Where the symbols take the points:
Q837: ri>Q544, lu>Q968, tu>Q542, ze>Q41
Q325: ri>Q390, lu>Q291, tu>Q389, ze>Q656
Q36: ri>Q713, lu>Q646, tu>Q912, ze>Q724
Q219: ri>Q904, lu>Q202, tu>Q373, ze>Q133
Q510: ri>Q350, lu>Q391, tu>Q819, ze>Q627
Q363: ri>Q179, lu>Q754, tu>Q370, ze>Q448
Q280: ri>Q140, lu>Q662, tu>Q350, ze>Q17
Q789: ri>Q823, lu>Q256, tu>Q971, ze>Q120
Q866: ri>Q857, lu>Q938, tu>Q309, ze>Q106
Q742: ri>Q88, lu>Q681, tu>Q518, ze>Q885
Q947: ri>Q501, lu>Q370, tu>Q448, ze>Q755
Q876: ri>Q347, lu>Q104, tu>Q92, ze>Q245
Q905: ri>Q32, lu>Q947, tu>Q961, ze>Q604
Q133: ri>Q26, lu>Q107, tu>Q39, ze>Q823
Q536: ri>Q564, lu>Q92, tu>Q245, ze>Q939
Q523: ri>Q890, lu>Q432, tu>Q153, ze>Q30
Q479: ri>Q971, lu>Q439, tu>Q665, ze>Q738
Q681: ri>Q592, lu>Q245, tu>Q939, ze>Q255
Q103: ri>Q17, lu>Q819, tu>Q627, ze>Q523
Q17: ri>Q387, lu>Q510, tu>Q103, ze>Q890
Q452: ri>Q245, lu>Q390, tu>Q955, ze>Q112
Q351: ri>Q646, lu>Q412, tu>Q530, ze>Q463
Q906: ri>Q938, lu>Q738, tu>Q73, ze>Q772
Q646: ri>Q41, lu>Q24, tu>Q351, ze>Q171
Q99: ri>Q362, lu>Q17, tu>Q754, ze>Q370
Q961: ri>Q905, lu>Q448, tu>Q755, ze>Q174
Q181: ri>Q364, lu>Q837, tu>Q534, ze>Q713
Q362: ri>Q537, lu>Q387, tu>Q99, ze>Q363
Q65: ri>Q255, lu>Q112, tu>Q662, ze>Q350
Q107: ri>Q373, lu>Q406, tu>Q987, ze>Q779
Q912: ri>Q36, lu>Q351, tu>Q171, ze>Q904
Q80: ri>Q955, lu>Q389, tu>Q656, ze>Q88
Q432: ri>Q627, lu>Q451, tu>Q537, ze>Q422
Q450: ri>Q542, lu>Q946, tu>Q24, ze>Q351
Q504: ri>Q519, lu>Q857, tu>Q994, ze>Q291
Q30: ri>Q268, lu>Q422, tu>Q611, ze>Q32
Q755: ri>Q961, lu>Q469, tu>Q444, ze>Q708
Q88: ri>Q614, lu>Q592, tu>Q742, ze>Q797
Q593: ri>Q941, lu>Q994, tu>Q291, ze>Q389
Q904: ri>Q724, lu>Q463, tu>Q219, ze>Q26
Q60: ri>Q954, lu>Q789, tu>Q461, ze>Q56
Q174: ri>Q604, lu>Q444, tu>Q708, ze>Q630
Q599: ri>Q662, lu>Q88, tu>Q391, ze>Q819
Q245: ri>Q536, lu>Q337, tu>Q452, ze>Q352
Q73: ri>Q906, lu>Q90, tu>Q115, ze>Q519
Q94: ri>Q946, lu>Q708, tu>Q630, ze>Q364
Q104: ri>Q106, lu>Q772, tu>Q983, ze>Q337
Q544: ri>Q630, lu>Q259, tu>Q837, ze>Q534
Q39: ri>Q133, lu>Q987, tu>Q779, ze>Q789
Q586: ri>Q824, lu>Q961, tu>Q604, ze>Q946
Q463: ri>Q171, lu>Q637, tu>Q202, ze>Q373
Q387: ri>Q887, lu>Q350, tu>Q17, ze>Q754
Q347: ri>Q291, lu>Q106, tu>Q876, ze>Q536
Q592: ri>Q656, lu>Q536, tu>Q681, ze>Q518
Q291: ri>Q593, lu>Q928, tu>Q347, ze>Q564
Q337: ri>Q92, lu>Q941, tu>Q390, ze>Q955
Q927: ri>Q486, lu>Q904, tu>Q393, ze>Q439
Q92: ri>Q876, lu>Q983, tu>Q337, ze>Q452
Q373: ri>Q219, lu>Q257, tu>Q107, ze>Q39
Q140: ri>Q885, lu>Q65, tu>Q280, ze>Q387
Q41: ri>Q534, lu>Q450, tu>Q646, ze>Q912
Q106: ri>Q928, lu>Q601, tu>Q104, ze>Q92
Q604: ri>Q586, lu>Q755, tu>Q174, ze>Q94
Q994: ri>Q504, lu>Q866, tu>Q928, ze>Q347
Q406: ri>Q257, lu>Q36, tu>Q960, ze>Q486
Q744: ri>Q444, lu>Q873, tu>Q957, ze>Q259
Q601: ri>Q309, lu>Q73, tu>Q772, ze>Q983
Q389: ri>Q325, lu>Q347, tu>Q564, ze>Q592
Q955: ri>Q452, lu>Q325, tu>Q80, ze>Q614
Q939: ri>Q681, lu>Q452, tu>Q352, ze>Q65
Q486: ri>Q987, lu>Q724, tu>Q927, ze>Q25
Q391: ri>Q599, lu>Q742, tu>Q797, ze>Q421
Q724: ri>Q960, lu>Q171, tu>Q904, ze>Q393
Q364: ri>Q412, lu>Q544, tu>Q181, ze>Q278
Q873: ri>Q982, lu>Q611, tu>Q32, ze>Q824
Q772: ri>Q601, lu>Q115, tu>Q519, ze>Q941
Q259: ri>Q102, lu>Q824, tu>Q968, ze>Q542
Q630: ri>Q94, lu>Q102, tu>Q544, ze>Q181
Q887: ri>Q451, lu>Q280, tu>Q387, ze>Q99
Q596: ri>Q968, lu>Q604, tu>Q946, ze>Q24
Q857: ri>Q214, lu>Q56, tu>Q866, ze>Q928
Q153: ri>Q523, lu>Q537, tu>Q422, ze>Q611
Q762: ri>Q90, lu>Q60, tu>Q117, ze>Q857
Q444: ri>Q755, lu>Q982, tu>Q744, ze>Q102
Q90: ri>Q738, lu>Q954, tu>Q762, ze>Q214
Q131: ri>Q369, lu>Q39, tu>Q823, ze>Q60
Q202: ri>Q463, lu>Q278, tu>Q257, ze>Q107
Q112: ri>Q352, lu>Q80, tu>Q614, ze>Q599
Q954: ri>Q835, lu>Q823, tu>Q60, ze>Q117
Q708: ri>Q174, lu>Q744, tu>Q102, ze>Q544
Q987: ri>Q107, lu>Q960, tu>Q486, ze>Q256
Q25: ri>Q256, lu>Q393, tu>Q439, ze>Q665
Q960: ri>Q406, lu>Q912, tu>Q724, ze>Q927
Q26: ri>Q393, lu>Q373, tu>Q133, ze>Q131
Q941: ri>Q983, lu>Q504, tu>Q593, ze>Q325
Q179: ri>Q422, lu>Q99, tu>Q363, ze>Q947
Q501: ri>Q611, lu>Q363, tu>Q947, ze>Q961
Q56: ri>Q117, lu>Q120, tu>Q938, ze>Q309
Q971: ri>Q789, lu>Q25, tu>Q479, ze>Q205
Q564: ri>Q389, lu>Q876, tu>Q536, ze>Q681
Q278: ri>Q637, lu>Q534, tu>Q713, ze>Q406
Q370: ri>Q363, lu>Q890, tu>Q366, ze>Q469
Q611: ri>Q30, lu>Q179, tu>Q501, ze>Q905
Q268: ri>Q366, lu>Q153, tu>Q30, ze>Q873
Q256: ri>Q779, lu>Q927, tu>Q25, ze>Q479
Q519: ri>Q772, lu>Q214, tu>Q504, ze>Q593
Q957: ri>Q744, lu>Q32, tu>Q824, ze>Q968
Q537: ri>Q432, lu>Q887, tu>Q362, ze>Q179
Q938: ri>Q56, lu>Q205, tu>Q906, ze>Q601
Q637: ri>Q530, lu>Q181, tu>Q278, ze>Q257
Q835: ri>Q665, lu>Q131, tu>Q954, ze>Q762
Q32: ri>Q873, lu>Q501, tu>Q905, ze>Q586
Q309: ri>Q866, lu>Q906, tu>Q601, ze>Q104
Q421: ri>Q819, lu>Q885, tu>Q451, ze>Q537
Q366: ri>Q370, lu>Q523, tu>Q268, ze>Q982
Q115: ri>Q73, lu>Q762, tu>Q214, ze>Q504
Q890: ri>Q754, lu>Q627, tu>Q523, ze>Q268
Q255: ri>Q518, lu>Q352, tu>Q65, ze>Q280
Q448: ri>Q947, lu>Q366, tu>Q469, ze>Q444
Q393: ri>Q927, lu>Q219, tu>Q26, ze>Q369
Q534: ri>Q181, lu>Q542, tu>Q41, ze>Q36
Q542: ri>Q837, lu>Q596, tu>Q450, ze>Q646
Q214: ri>Q115, lu>Q117, tu>Q857, ze>Q994
Q797: ri>Q391, lu>Q518, tu>Q885, ze>Q451
Q518: ri>Q742, lu>Q939, tu>Q255, ze>Q140
Q530: ri>Q351, lu>Q364, tu>Q637, ze>Q202
Q257: ri>Q202, lu>Q713, tu>Q406, ze>Q987
Q461: ri>Q60, lu>Q971, tu>Q120, ze>Q938
Q779: ri>Q39, lu>Q486, tu>Q256, ze>Q971
Q390: ri>Q337, lu>Q593, tu>Q325, ze>Q80
Q120: ri>Q461, lu>Q479, tu>Q205, ze>Q906
Q662: ri>Q65, lu>Q614, tu>Q599, ze>Q510
Q412: ri>Q24, lu>Q630, tu>Q364, ze>Q637
Q171: ri>Q912, lu>Q530, tu>Q463, ze>Q219
Q982: ri>Q469, lu>Q30, tu>Q873, ze>Q957
Q614: ri>Q112, lu>Q656, tu>Q88, ze>Q391
Q24: ri>Q450, lu>Q94, tu>Q412, ze>Q530
Q824: ri>Q957, lu>Q905, tu>Q586, ze>Q596
Q369: ri>Q439, lu>Q133, tu>Q131, ze>Q954
Q205: ri>Q120, lu>Q665, tu>Q738, ze>Q73
Q102: ri>Q708, lu>Q957, tu>Q259, ze>Q837
Q823: ri>Q131, lu>Q779, tu>Q789, ze>Q461
Q656: ri>Q80, lu>Q564, tu>Q592, ze>Q742
Q738: ri>Q205, lu>Q835, tu>Q90, ze>Q115
Q754: ri>Q99, lu>Q103, tu>Q890, ze>Q366
Q885: ri>Q797, lu>Q255, tu>Q140, ze>Q887
Q665: ri>Q479, lu>Q369, tu>Q835, ze>Q90
Q968: ri>Q259, lu>Q586, tu>Q596, ze>Q450
Q350: ri>Q280, lu>Q599, tu>Q510, ze>Q103
Q819: ri>Q510, lu>Q797, tu>Q421, ze>Q432
Q928: ri>Q994, lu>Q309, tu>Q106, ze>Q876
Q469: ri>Q448, lu>Q268, tu>Q982, ze>Q744
Q117: ri>Q762, lu>Q461, tu>Q56, ze>Q866
Q439: ri>Q25, lu>Q26, tu>Q369, ze>Q835
Q422: ri>Q153, lu>Q362, tu>Q179, ze>Q501
Q713: ri>Q278, lu>Q41, tu>Q36, ze>Q960
Q451: ri>Q421, lu>Q140, tu>Q887, ze>Q362
Q946: ri>Q596, lu>Q174, tu>Q94, ze>Q412
Q352: ri>Q939, lu>Q955, tu>Q112, ze>Q662
Q627: ri>Q103, lu>Q421, tu>Q432, ze>Q153
Q983: ri>Q104, lu>Q519, tu>Q941, ze>Q390

The rows follow the links: the fewer symbols apart two points are, the more alike their rows tend to be.

Name the point of each row.
[ -5  49   8  11 -21 -13 -16  11  35 -13  48 -26 -61  34   3 -18  69 -16  -7 -54 -22 -59 -20  22  -4 -10 -56  -8  45  27  -5 -19 -23 -12  12  25   9  18  25  16 -64 -35  44  -7  23  96]
point: Q36
[  0 -60  26 -41  58  43  17 -60  11  -7 -32  32  39 -19  36  -9  -9  -1  19  18  12  35   5  10 -78 -17  31  41 -71  -7  20  20  -9  16 -18 -28   3 -22  -6 -43  23  43 -17 -46 -46 -61]
point: Q432
[  5 -16  14  24  46  40  13 -47  65 -17  30  -3 -26  25  44 -11  71 -27  11 -35   4 -17 -19  47 -93 -40 -29  18 -15  23  16 -15 -59   5 -12 -12  25 -34  20 -28 -32 -13  21 -63 -17  32]
point: Q586
[  3  15  28 -12 -13   5 -19 -11  31 -14  31  -2 -49  36  41 -34  79 -19   0 -42 -15 -52  -5  27 -59  -5 -41  15  13  27  14 -24 -22   4   3  26  -3  12  25  -8 -79 -13  56 -27  -7 100]
point: Q364
[ 15  -1 -44  44 -41 -25   3  55 -54  27 -25   1  32 -17 -34  35 -69  17 -11  50  22  36  22 -33  82  27  36 -37  20 -25 -12  -4  33  -2   5   0 -13  -6 -21  22  50  -8 -35  56  20 -54]
point: Q928
[ 23  34 -35  79 -62 -24 -14  58   0  12  32 -20 -44  36   7   5  40 -15 -15 -10  12 -35   7  10  26  11 -28 -39  64  12   0 -48 -10  -5  11  34  -6  -6  12  25 -46 -54  33  28  33  79]
point: Q927
[  8   0  23  -2  -4  14 -12 -19  35 -12  25   4 -42  36  55 -33  81 -22   3 -32  -4 -44  -1  35 -80  -8 -35  19   4  25  22 -28 -28   9  -1  20  -1  -1  23 -17 -75 -10  55 -37 -14  91]
point: Q542
[ 17 -12 -38  32 -39 -21   2  49 -59  26 -35   8  38 -20 -25  31 -74  17  -8  57  24  42  26 -34  71  31  43 -29  10 -29  -6  -2  40   4   2  -1 -19  -6 -24  17  50   0 -34  53  11 -60]
point: Q983
[ -24  -17    9  -47   45    5   15  -27  -18   -1  -33    9   48  -44  -41   15  -71   24    8   21   -7   45   -7  -26   37   -4   37   12  -40  -20  -15   49   23   -5   -4  -33    5    7  -19   -2   73   38  -53    5   -7 -100]
point: Q614
[  3  51 -13  49 -32 -18  -9  31  31  -4  51 -33 -58  36  -4  -4  60 -16 -13 -44 -10 -51 -16  20  15  -8 -52 -26  59  23  -9 -31 -26 -12  11  23  11   5  21  24 -49 -51  34   6  34  88]
point: Q406
[ -5 -13  20  13  57  40  17 -55  70 -19  29  -6 -21  19  34 -10  66 -25  13 -39   2 -16 -27  45 -88 -44 -28  21 -19  22  13  -4 -60   0 -12 -18  29 -31  19 -29 -21 -10  12 -65 -15  21]
point: Q744
[-25 -16  45 -53  79  37  13 -79  58 -29  12   3  -4  -3  18 -20  37  -8  17 -38 -20  -6 -29  27 -75 -40 -16  43 -47  15   5  27 -37  -1 -12 -27  25  -3  12 -33  -4  23  -1 -65 -27 -10]
point: Q501
[ 24  37 -32  76 -60 -22 -14  56   4  12  35 -24 -46  37   4   4  43 -16 -15 -12  11 -36   4  13  25  10 -33 -39  66  13  -1 -47 -13  -6  12  32  -3  -5  14  25 -46 -56  33  24  33  80]
point: Q486
[-22 -11  37 -35  78  39  16 -74  66 -28  19  -2  -9   3  18 -17  45 -13  17 -44 -17 -10 -34  33 -77 -46 -23  37 -38  19   2  21 -49  -2 -11 -27  31 -11  14 -29  -7  12   1 -66 -21  -5]
point: Q469
[  0 -22  -8 -31 -18 -15  -2  17 -63  18 -48  22  50 -35 -22  14 -81  25   0  53   9  42  26 -41  51  32  51   0 -21 -29  -2  21  55   9  -1  -5 -26  14 -26   5  49  35 -32  40  -9 -71]
point: Q389
[ -21  -22    5  -37   55   11   21  -34   -7   -4  -28    5   52  -42  -36   18  -67   21   10   17   -3   49  -10  -20   24  -14   33   11  -41  -20  -13   46   10   -4   -8  -40   13   -5  -19   -9   77   32  -56   -3   -8 -106]
point: Q518
[ -23  -19    7  -39   51   11   18  -32  -11   -2  -30    5   51  -43  -39   18  -70   21    9   19   -5   48  -11  -20   29  -10   35   13  -41  -19  -14   47   14   -4   -8  -38   11   -1  -20   -8   76   36  -55   -1   -9 -104]
point: Q742
[ 23  29 -26  36 -89 -40 -26  73 -43  19   6  -6 -28  22   1  -1   8   0 -19  14   7 -26  27 -15  50  40  -8 -33  54   0  -2 -38  31   0  18  44 -28  21   2  31 -43 -29  34  53  26  72]
point: Q131
[  6  41 -17   4 -81 -50 -27  68 -51  17   1  -9 -18   6 -25   0 -20  12 -19  12  -8 -21  18 -30  82  43  -4 -29  52  -5 -12 -14  45  -7  19  37 -28  39  -3  40 -22 -16  18  64  31  47]
point: Q954
[ -14  -31    2  -18   63   24   27  -40    6   -3  -26    8   51  -38  -25   20  -57   13   14   18    6   51  -10   -9    4  -20   35   12  -46  -18   -8   39   -3   -1  -15  -43   17  -20  -17  -16   75   29  -56  -17  -15 -110]
point: Q599
[ -5  47 -26   9 -56 -49 -15  63 -44  14   2 -19  -7  -7 -54  14 -42  19 -18   9 -11  -5   5 -35 108  33   0 -36  51 -11 -25   2  42 -13  19  20 -13  34  -9  45  12 -19  -8  66  40   8]
point: Q117
[  1 -60   8 -14  62  41  25 -52   9  -3 -33  24  49 -24  22   9 -26   2  18  26  19  47   3   7 -57 -18  36  26 -62 -13  13  21 -14  12 -19 -36  10 -36 -12 -37  48  35 -34 -38 -37 -85]
point: Q451
[-13 -47  44 -67  63  40  11 -71  22 -18 -23  27  26 -14  33 -21   8  -1  20  -1  -5  17  -3  13 -83 -19  15  49 -70   2  16  27 -12  12 -14 -24   4  -6   1 -40   8  47  -5 -54 -48 -35]
point: Q523
[ 13 -15  16  19  14  29   0 -29  47 -13  24   5 -32  34  60 -23  80 -27   7 -27   8 -31  -5  42 -96 -22 -30  19  -8  23  24 -28 -43  10  -7   8  10 -23  21 -26 -58 -13  41 -50 -18  66]
point: Q596
[ 12 -17  16  21  19  31   2 -31  52 -13  25   2 -31  34  59 -19  79 -27   8 -27   8 -28  -6  43 -97 -25 -29  18  -9  24  23 -27 -47   9  -8   3  11 -25  21 -27 -54 -15  38 -53 -19  60]
point: Q968
[ 15 -16 -35  21 -37 -19   1  47 -64  26 -39  13  43 -25 -23  28 -76  20  -8  60  23  44  30 -36  64  33  48 -24   2 -28  -5   1  44   7   1   1 -22  -5 -25  13  47   8 -34  51   5 -62]
point: Q593
[ 11  -4  22   2  -3  16 -11 -19  37 -15  23   4 -41  36  57 -32  82 -24   5 -31  -2 -41  -1  35 -85 -11 -35  19   1  25  22 -28 -29   9  -1  19   1  -6  23 -19 -72  -9  53 -39 -17  86]
point: Q837
[ -7 -53  39 -59  60  42  11 -68  17 -13 -27  30  29 -16  36 -17   3  -1  20   5   0  23   1  12 -84 -16  20  49 -71  -1  19  26  -9  14 -16 -24   2 -12  -1 -42  11  46  -9 -52 -48 -44]
point: Q754
[ -6  37  22 -10 -16  -7 -18  -1  34 -16  41 -15 -56  34  20 -31  76 -17  -6 -51 -23 -59 -14  23 -28  -7 -49   6  29  28   2 -19 -20  -5  10  26   2  21  25   6 -73 -21  52 -16   8 103]
point: Q351
[ 14  37 -19  15 -86 -46 -28  72 -49  17   4  -6 -23  13 -14  -3  -7   7 -17  15  -1 -23  25 -26  69  45  -4 -30  53  -3  -7 -24  42  -4  19  41 -30  33  -2  35 -33 -21  27  61  27  61]
point: Q479
[ -20  -25    2  -27   60   17   25  -37   -1   -3  -26    6   50  -39  -31   21  -63   17   10   18    0   49  -11  -14   15  -17   34   13  -44  -18  -12   43    2   -3  -11  -43   17  -11  -17  -11   77   32  -57  -10  -11 -109]
point: Q65
[  3 -24 -12 -27 -20 -16  -2  22 -64  18 -49  22  50 -35 -20  13 -81  25  -2  57  11  44  28 -40  50  33  50  -3 -20 -30  -3  18  54   7   2  -2 -24  12 -26   4  50  32 -33  40  -9 -70]
point: Q325
[ 10  48 -20  59 -38 -19 -10  37  25  -1  49 -31 -55  36  -3   0  56 -17 -13 -36  -5 -48 -14  21  19  -5 -47 -29  63  20  -8 -35 -26 -12  11  24   8   0  19  25 -49 -53  34  10  35  85]
point: Q724
[  8 -23 -15 -21 -25 -16  -2  26 -66  21 -49  22  50 -32 -19  16 -80  24  -3  57  13  43  30 -40  52  35  52  -5 -17 -29  -2  16  50   8   0  -1 -25   9 -27   6  49  29 -32  43  -7 -68]
point: Q390
[ 28  31 -36  73 -70 -26 -17  66 -10  14  26 -17 -40  35   8   6  34 -13 -17  -1  13 -33  12   6  29  18 -24 -39  63   9   1 -49  -2  -2  13  37 -11  -4   9  25 -47 -49  34  33  30  80]
point: Q26
[ 14  44 -25  68 -44 -19 -10  43  20   3  46 -30 -52  37   0   4  52 -18 -14 -29   0 -46  -8  19  21  -1 -43 -36  64  21  -5 -40 -23 -10  11  26   7  -5  17  25 -46 -55  31  14  36  83]
point: Q219
[ -4  46 -27  13 -55 -49 -16  61 -43  14   2 -19  -4  -9 -56  19 -44  19 -17  10 -10  -4   4 -34 110  28   1 -37  50 -12 -26   2  39 -14  17  18 -12  30  -9  46  15 -19 -12  66  41   3]
point: Q56
[ 15  -4 -43  41 -39 -23   3  53 -57  28 -29   3  34 -19 -31  33 -72  17 -10  53  25  37  23 -33  79  28  38 -34  18 -27  -9  -4  37   1   4   0 -14  -6 -24  21  51  -5 -36  54  17 -56]
point: Q106
[ 17  43 -26  73 -48 -20  -9  46  16   5  42 -27 -50  36   0   3  49 -18 -15 -26   5 -42  -7  17  22   0 -39 -36  65  18  -3 -41 -21  -8  13  28   4  -4  17  24 -47 -57  34  17  35  82]
point: Q373
[  0  35 -39  34 -44 -41  -5  59 -41  18  -2 -21   8 -12 -57  29 -56  16 -15  20   0  11   4 -33 111  23  11 -41  44 -17 -24   1  33 -14  12   7  -6  13 -14  40  35 -20 -27  61  40 -24]
point: Q214
[ 16  -9 -41  38 -39 -22   1  51 -58  26 -31   5  35 -19 -28  31 -74  16  -8  56  24  39  25 -34  74  30  40 -33  13 -29  -7  -4  39   1   3   0 -18  -6 -23  19  51  -2 -34  52  15 -57]
point: Q104
[ 29  28 -30  52 -85 -35 -23  72 -33  19  12  -8 -32  29   7   2  19  -6 -18  12  12 -27  25  -8  41  34 -12 -34  59   3   3 -44  21  -1  16  44 -23  10   5  27 -47 -38  34  47  26  77]
point: Q25
[ -5  51   6  17 -21 -15 -14  12  35 -12  50 -28 -62  35   0 -15  68 -17  -7 -53 -23 -58 -21  20  -1  -9 -55 -12  47  26  -6 -21 -24 -10  11  23  10  16  24  17 -61 -39  43  -5  26  95]
point: Q912
[-19 -35  48 -73  69  39  10 -75  32 -22 -13  21  18 -12  29 -25  15  -1  18 -16 -12   9 -13  15 -81 -24   5  51 -65   6  12  30 -17   9 -14 -25   9  -1   4 -38   2  43  -1 -58 -42 -27]
point: Q179
[-22 -13   8 -54  35   0  11 -20 -25   1 -35  10  50 -45 -40  14 -75  26   7  24  -9  46  -3 -31  41   2  38  12 -39 -22 -14  48  30  -4  -4 -29   1  14 -21  -2  68  40 -51  11  -8 -95]
point: Q352

Each walk starts at a row. The symbols on each line, taken left to right, move it on to the next point.
Each answer is a row, close to the row of the point it stands for.
start [ -5  52   1  23 -23 -15 -13  15  35 -10  50 -30 -61  35  -1 -14  67 -15  -8 -52 -20 -56 -22  21   5 -10 -55 -15  50  27  -7 -22 -25 -13  13  25  10  14  23  20 -59 -41  42  -2  28  95]
lu tu ri	[ -7  40  20  -6 -17  -8 -19   0  35 -14  42 -18 -57  33  15 -27  76 -17  -5 -51 -24 -59 -17  22 -24  -7 -53   4  31  28   0 -19 -19  -6  10  25   4  22  25  10 -71 -23  51 -13  12 103]
ze ze ze ri	[ 30  30 -34  69 -78 -29 -18  67 -20  17  21 -12 -36  33  10   3  28 -11 -17   5  14 -31  18   0  32  25 -19 -39  62   6   3 -49   5  -1  14  40 -16   1   7  26 -46 -46  35  38  28  79]
start [-20 -33  49 -73  72  38  10 -76  35 -23 -11  19  13 -12  26 -24  18  -2  19 -19 -16   6 -14  16 -81 -28   1  51 -63   7  11  31 -18   9 -14 -25  12   0   5 -39   1  41   0 -59 -41 -25]
ri lu tu ri	[ -6 -56  35 -55  60  41  13 -65  14 -13 -30  30  34 -15  37 -15  -2  -1  19   9   4  27   3   9 -82 -16  22  45 -71  -4  20  24 -10  16 -17 -25   3 -14  -4 -43  14  46 -10 -50 -49 -48]
tu ri lu tu tu	[ -1 -62  22 -36  58  43  17 -58   9  -5 -34  32  43 -19  34  -5 -14  -1  19  22  14  38   7  10 -78 -15  33  38 -68  -8  19  21 -10  16 -20 -30   4 -26  -9 -42  28  43 -19 -45 -47 -64]
start [ -12  -37    0  -13   64   28   28  -42    6   -2  -27   10   52  -34  -15   22  -51   10   14   20   10   53  -10   -6  -10  -21   34   12  -49  -16   -5   35   -9    0  -15  -45   19  -26  -17  -20   74   29  -55  -24  -18 -109]
ze ze ze tu	[-24 -29  49 -71  73  39  10 -78  40 -26  -8  15  10 -10  24 -24  21  -4  19 -25 -17   4 -18  18 -80 -28  -1  48 -59   9   9  32 -21   5 -13 -25  13   1   7 -37  -1  41  -1 -59 -39 -22]
ze lu ri	[-25 -26  50 -70  73  38  11 -78  41 -26  -3  13   7  -9  22 -24  24  -5  18 -28 -19   1 -22  22 -79 -31  -6  49 -58  10   9  32 -24   5 -12 -26  17   0   8 -35   1  39   0 -60 -35 -19]
start [ -4  48 -19   2 -66 -52 -22  64 -47  14   3 -16 -12  -3 -47   8 -34  16 -18   8 -13 -12   9 -35 101  36  -2 -33  50  -9 -21  -3  44 -12  20  27 -19  38  -8  44  -2 -15   2  67  37  25]
tu lu tu ze ze	[  5  24 -44  44 -42 -36  -1  58 -45  23  -7 -15  15 -15 -52  35 -62  17 -13  28   9  20   8 -31 102  23  19 -44  40 -19 -22  -2  30 -10  10   4  -6   4 -17  36  44 -20 -32  59  36 -36]
tu lu ri	[ -3  41 -31  21 -51 -46  -9  62 -42  16   3 -21  -1 -11 -58  23 -48  18 -16  14  -7   2   3 -34 111  26   5 -39  49 -13 -25   1  37 -15  14  13  -9  25 -11  44  25 -20 -18  64  41  -9]
start [ -17  -29    3  -22   62   19   26  -38    3   -3  -25    7   51  -38  -29   21  -59   15   11   17    3   51  -10  -12    9  -19   34   12  -44  -18  -10   42   -1   -3  -12  -43   16  -16  -17  -15   78   30  -57  -12  -13 -110]
ri ze ze lu	[ -1 -55   4  -9  64  39  28 -49  10  -2 -32  18  49 -26  12  14 -33   3  17  25  20  51   0   5 -47 -20  37  23 -58 -13   9  23 -14  11 -19 -40  15 -36 -13 -34  56  30 -40 -37 -33 -93]
ri ri tu ri ze	[  1 -61  19 -31  60  44  20 -57  10  -5 -34  29  43 -21  33  -1 -16   0  18  22  17  40   7  10 -73 -16  32  35 -68  -9  18  19 -11  17 -18 -31   5 -28  -9 -43  32  41 -22 -45 -45 -68]
start [  3  44 -19   1 -75 -51 -27  67 -51  16   1 -11 -16   1 -35   3 -26  14 -18   9 -11 -20  14 -31  91  39  -5 -30  51  -6 -15 -11  47  -9  19  35 -25  39  -6  41 -15 -16  12  65  33  38]
ri lu tu lu ri	[ 29  28 -32  58 -83 -33 -22  71 -30  19  16  -9 -33  30   9   2  21  -7 -17  10  13 -31  22  -5  37  30 -14 -37  59   3   3 -46  14   1  14  42 -22   7   5  27 -48 -40  35  44  26  77]
ze tu tu ri	[ 12  40 -20  10 -85 -48 -29  71 -50  18   1  -7 -21  11 -18  -1 -11   9 -20  14  -3 -22  22 -25  72  44  -3 -29  51  -5  -8 -22  44  -4  20  42 -31  35  -1  38 -30 -19  25  61  28  56]
start [ 14   2 -46  46 -40 -28   3  54 -52  27 -22  -5  28 -18 -37  36 -69  16 -11  47  21  35  20 -31  86  24  33 -38  24 -25 -13  -3  32  -3   5   0 -11  -6 -22  25  51 -11 -35  53  24 -52]
ri lu ri lu ri ze	[  2  33 -40  36 -43 -38  -3  60 -41  18  -3 -18   9 -12 -57  31 -57  17 -14  22   4  13   5 -33 108  23  14 -43  44 -17 -23   1  31 -13  11   7  -7  11 -15  39  39 -19 -28  61  40 -28]
tu lu ze lu tu	[ -3  38 -36  30 -47 -42  -5  60 -41  17   0 -20   4 -11 -58  26 -53  18 -16  16  -1   8   4 -33 110  23   9 -42  47 -15 -25   2  33 -14  12   9  -7  18 -13  41  32 -22 -23  62  41 -19]
start [-15 -19   6 -56  10  -9   1  -4 -46   5 -44  18  50 -41 -33  11 -80  28   2  36  -6  44  12 -38  48  18  46  11 -32 -26 -12  40  46   1  -2 -16 -14  21 -24   1  59  43 -42  26 -10 -83]
lu tu ze	[-21 -14   8 -56  24  -5   7 -15 -34   2 -39  14  49 -43 -40  10 -78  27   5  27  -9  45   3 -35  46  10  41  13 -36 -24 -12  46  38  -4  -3 -23  -6  18 -22   2  66  43 -46  18  -9 -91]
tu ze ri ze	[  -6  -47    0   -6   66   35   30  -46   10   -1  -27   15   49  -28    0   18  -42    7   15   23   17   51   -5    2  -28  -24   35   18  -55  -15    4   27  -13    4  -18  -44   16  -33  -16  -28   67   29  -49  -30  -25 -102]
